Below are the code and all the weights of a small trained network. Each question names an input and a target symbol and asks about switching units off, where a switched-off unit gives its printed mean instead of its output.

import numpy as np


def w(rows, s, z=0):
    codes = np.array(rows[::2]) - 128.0
    scale = np.full(codes.shape[1], s)
    scale[-1] = z or s
    return codes * scale


def norm(h):
    return h / np.sqrt((h * h).mean(-1, keepdims=True) + 1e-5)


def f(y):
    return np.maximum(y, 0)


def softmax(a):
    e = np.exp(a - a.max(-1, keepdims=True))
    return e / e.sum(-1, keepdims=True)


def log_softmax(a):
    a = a - a.max(-1, keepdims=True)
    return a - np.log(np.exp(a).sum(-1, keepdims=True))


def net(x, mask):
    ids = ['βγδεηλμστφψ'.index(c) for c in x.split()]
    T = len(ids)
    res = E[ids] + P[:T]
    u = 0
    for l in range(3):
        q, k, v = (norm(res) @ M[l].T for M in (Q, K, V))
        z = softmax(np.where(np.tri(T) > 0, q @ k.T / 2**0.5, -1e9)) @ v
        res = res + np.where(mask[u], z, O[l][:, -1]) @ O[l][:, :-1]
        u += 1
        y = f(norm(res) @ A[l][:, :-1].T + A[l][:, -1])
        res = res + np.where(mask[u : u + 8], y, B[l][:, -1]) @ B[l][:, :-1]
        u += 8
    return log_softmax(norm(res)[-1] @ U[:, :-1].T + U[:, -1])


Q, K, V, O, A, B = {}, {}, {}, {}, {}, {}
E = w([
[174,106,143,128,133],'β',
[198,112,169,77,176],'γ',
[241,114,28,183,146],'δ',
[251,72,119,109,149],'ε',
[110,17,86,128,43],'η',
[137,224,128,42,67],'λ',
[187,187,165,144,90],'μ',
[164,153,147,170,62],'σ',
[221,182,155,96,141],'τ',
[178,147,146,174,70],'φ',
[24,228,105,221,244],'ψ',
],0.015)
P = w([
[181,76,244,170,118],'0',
[179,92,213,159,140],'1',
[171,148,143,122,112],'2',
[167,139,128,128,123],'3',
[163,138,117,127,134],'4',
[160,140,106,120,139],'5',
[154,136,104,121,148],'6',
[157,139,96,118,150],'7',
[157,127,97,123,158],'8',
[154,125,97,123,165],'9',
[150,122,97,123,171],'10',
],0.011)
Q[0] = w([
[68,199,175,99,138],'L0H1',
[114,1,218,55,95],'L0H1',
],0.0057)
K[0] = w([
[86,210,117,82,134],'L0H1',
[253,41,124,55,27],'L0H1',
],0.0057)
V[0] = w([
[61,91,38,233,182],'L0H1',
[202,15,119,87,3],'L0H1',
],0.0065)
O[0] = w([
[132,191,49,173,89,73],'L0H1',
[205,83,139,9,168,254],'L0H1',
],0.012,0.0056)
A[0] = w([
[98,46,162,133,139,149],'L0N1',
[131,171,147,106,33,146],'L0N2',
[121,112,114,110,35,153],'L0N3',
[66,53,177,25,132,126],'L0N4',
[22,65,177,92,5,103],'L0N5',
[94,106,217,147,78,94],'L0N6',
[72,135,206,135,120,7],'L0N7',
[88,74,153,151,45,150],'L0N8',
],0.013,0.015)
B[0] = w([
[152,148,132,86,120,192],'L0N1',
[180,104,186,109,124,168],'L0N2',
[121,79,188,137,172,169],'L0N3',
[102,113,60,194,166,254],'L0N4',
[117,181,247,129,148,137],'L0N5',
[178,85,134,91,130,134],'L0N6',
[185,20,136,208,190,128],'L0N7',
[102,95,224,131,165,148],'L0N8',
],0.016,0.0076)
Q[1] = w([
[153,218,109,119,158],'L1H1',
[115,254,115,117,146],'L1H1',
],0.013)
K[1] = w([
[181,123,105,115,127],'L1H1',
[255,44,139,130,169],'L1H1',
],0.01)
V[1] = w([
[192,56,146,90,176],'L1H1',
[93,83,254,114,130],'L1H1',
],0.0057)
O[1] = w([
[7,199,188,121,115,255],'L1H1',
[125,164,143,134,105,142],'L1H1',
],0.012,0.0078)
A[1] = w([
[166,33,129,165,68,50],'L1N1',
[206,178,16,186,177,11],'L1N2',
[165,244,67,202,150,145],'L1N3',
[190,142,112,110,185,90],'L1N4',
[178,89,191,126,142,81],'L1N5',
[108,75,6,97,148,25],'L1N6',
[197,155,140,55,159,191],'L1N7',
[197,153,108,117,104,1],'L1N8',
],0.013,0.009)
B[1] = w([
[106,87,240,172,66,133],'L1N1',
[172,124,31,195,81,157],'L1N2',
[180,129,142,232,114,162],'L1N3',
[85,122,174,75,154,181],'L1N4',
[71,123,129,62,121,173],'L1N5',
[58,3,143,168,49,140],'L1N6',
[92,88,168,149,187,252],'L1N7',
[88,94,181,142,176,132],'L1N8',
],0.013,0.016)
Q[2] = w([
[132,33,115,232,199],'L2H1',
[27,190,120,3,38],'L2H1',
],0.011)
K[2] = w([
[166,74,84,50,122],'L2H1',
[94,249,153,171,187],'L2H1',
],0.017)
V[2] = w([
[172,2,174,119,114],'L2H1',
[229,66,140,96,123],'L2H1',
],0.009)
O[2] = w([
[168,243,126,189,28,254],'L2H1',
[255,218,116,207,203,154],'L2H1',
],0.0062,0.01)
A[2] = w([
[79,129,91,155,7,188],'L2N1',
[77,120,162,172,159,66],'L2N2',
[99,108,42,182,131,99],'L2N3',
[63,148,155,77,75,112],'L2N4',
[79,119,151,121,75,92],'L2N5',
[198,91,69,163,69,181],'L2N6',
[47,250,137,103,81,254],'L2N7',
[85,100,53,33,130,88],'L2N8',
],0.016,0.0072)
B[2] = w([
[120,164,160,69,91,155],'L2N1',
[169,167,138,115,136,255],'L2N2',
[87,86,74,101,129,168],'L2N3',
[126,154,113,103,174,180],'L2N4',
[145,137,105,117,145,146],'L2N5',
[114,149,134,47,117,188],'L2N6',
[137,49,126,134,182,203],'L2N7',
[197,107,76,179,251,137],'L2N8',
],0.02,0.0084)
U = w([
[132,90,172,142,94,92],'β',
[174,105,162,153,113,78],'γ',
[78,95,95,89,99,211],'δ',
[160,56,48,166,192,62],'ε',
[76,204,192,40,143,254],'η',
[252,103,115,80,135,2],'λ',
[147,92,161,143,106,81],'μ',
[210,146,106,179,219,127],'σ',
[136,5,159,163,102,45],'τ',
[185,193,94,104,116,226],'φ',
[42,108,148,186,115,137],'ψ',
],0.014,0.0052)

Each question gives the input, a string of symbols that net reads in full, and the target symbol t.
The units are the heads (2 rows each of Q, K, V and O) and the neurons (one row each of A and B). Each row of codes is followed by its name. A weight is (code - 128) times the scale printed after its matrix; where a second scale follows, it is the last column's (O, A, B and U).
mask holds one flag per unit, layer by layer, with each layer's heads first. A switched-off unit (its flag False) gives its mean, the last column of its rows in O or B, instead of its output. The means were averaged over made-up inputs and are rounded, as every weight is.
A unit's drop is (log p(t) with every unit on - log p(t) with that unit switched off) / (log p(t) with every unit on - log p(t) with every unit switched off).
The circuit of an input: a set's keep is (log p(t) with only the set's units on - log p(t) with every unit switched off) / (log p(t) with every unit on - log p(t) with every unit switched off). Starting from the 12 units with the biggest drops (on a tie, the unit counted first), units are removed one at a time, each time the one whose removal leaves the highest keep (on an exact tie, the one counted first), for as long as the keep stays at least 0.8.
circuit, biggest first: the units of the circuit, biggest drop first
most important unit: the unit with the biggest drop
top k neurons: the k neurons with the biggest drops, biggest first
k most important neurons of layer l: the k neurons of layer l with the biggest drops, biggest first
input γ μ η σ ε γ ε ε δ, target η: circuit, biggest first => (L0N4, L1N4)
input ε μ τ φ λ β β, target σ: most important unit => L0N4
input δ λ δ δ λ λ η, target η: top 3 neurons => (L0N5, L0N3, L0N8)
input δ η τ λ δ μ η μ η η η, target δ: circuit, biggest first => (L0N4, L1N7, L2N1, L2N3)
input ε δ τ η δ η, target σ: 2 most important neurons of layer 1 => (L1N7, L1N3)
input ψ δ δ μ δ δ λ τ β ε, target λ: circuit, biggest first => (L1H1, L0H1, L2N6)
input δ ε ε η τ η, target σ: 3 most important neurons of layer 0 => (L0N3, L0N5, L0N8)
input γ ε δ ε γ β δ β, target σ: top 2 neurons => (L0N4, L0N2)
input β δ τ λ ψ δ φ δ μ γ, target ε: 2 most important neurons of layer 0 => (L0N4, L0N1)
input β η δ β λ δ δ η ε η, target ε: 2 most important neurons of layer 0 => (L0N3, L0N8)
input ε ε λ ψ γ δ β, target δ: top 2 neurons => (L0N4, L2N6)
input δ σ ψ γ, target ε: top 2 neurons => (L0N4, L0N2)
input τ γ μ η, target η: 3 most important neurons of layer 1 => (L1N7, L1N4, L1N3)
input σ δ λ δ δ η η η, target ε: circuit, biggest first => (L0N4)
input λ δ λ δ μ σ η δ δ μ δ, target δ: top 4 neurons => (L1N2, L2N6, L0N2, L2N3)
input λ μ β η μ δ δ δ η δ, target δ: top 3 neurons => (L0N2, L1N2, L0N3)
input σ β ψ η δ λ η δ ε λ τ, target σ: top 2 neurons => (L0N4, L2N7)
input δ μ η τ δ η σ η ε λ δ, target ε: top 2 neurons => (L0N4, L1N2)
input λ δ ε δ ψ δ ε σ δ β, target δ: 3 most important neurons of layer 0 => (L0N2, L0N3, L0N8)
input δ λ μ β γ η γ δ ε φ λ, target σ: top 2 neurons => (L0N4, L0N2)
input λ η η δ δ ε ε δ η η, target δ: top 2 neurons => (L1N6, L0N4)
input μ η δ γ η ψ η δ δ, target φ: top neuron => (L2N6)
input μ σ δ η δ γ η δ, target ε: 4 most important neurons of layer 0 => (L0N4, L0N3, L0N2, L0N8)
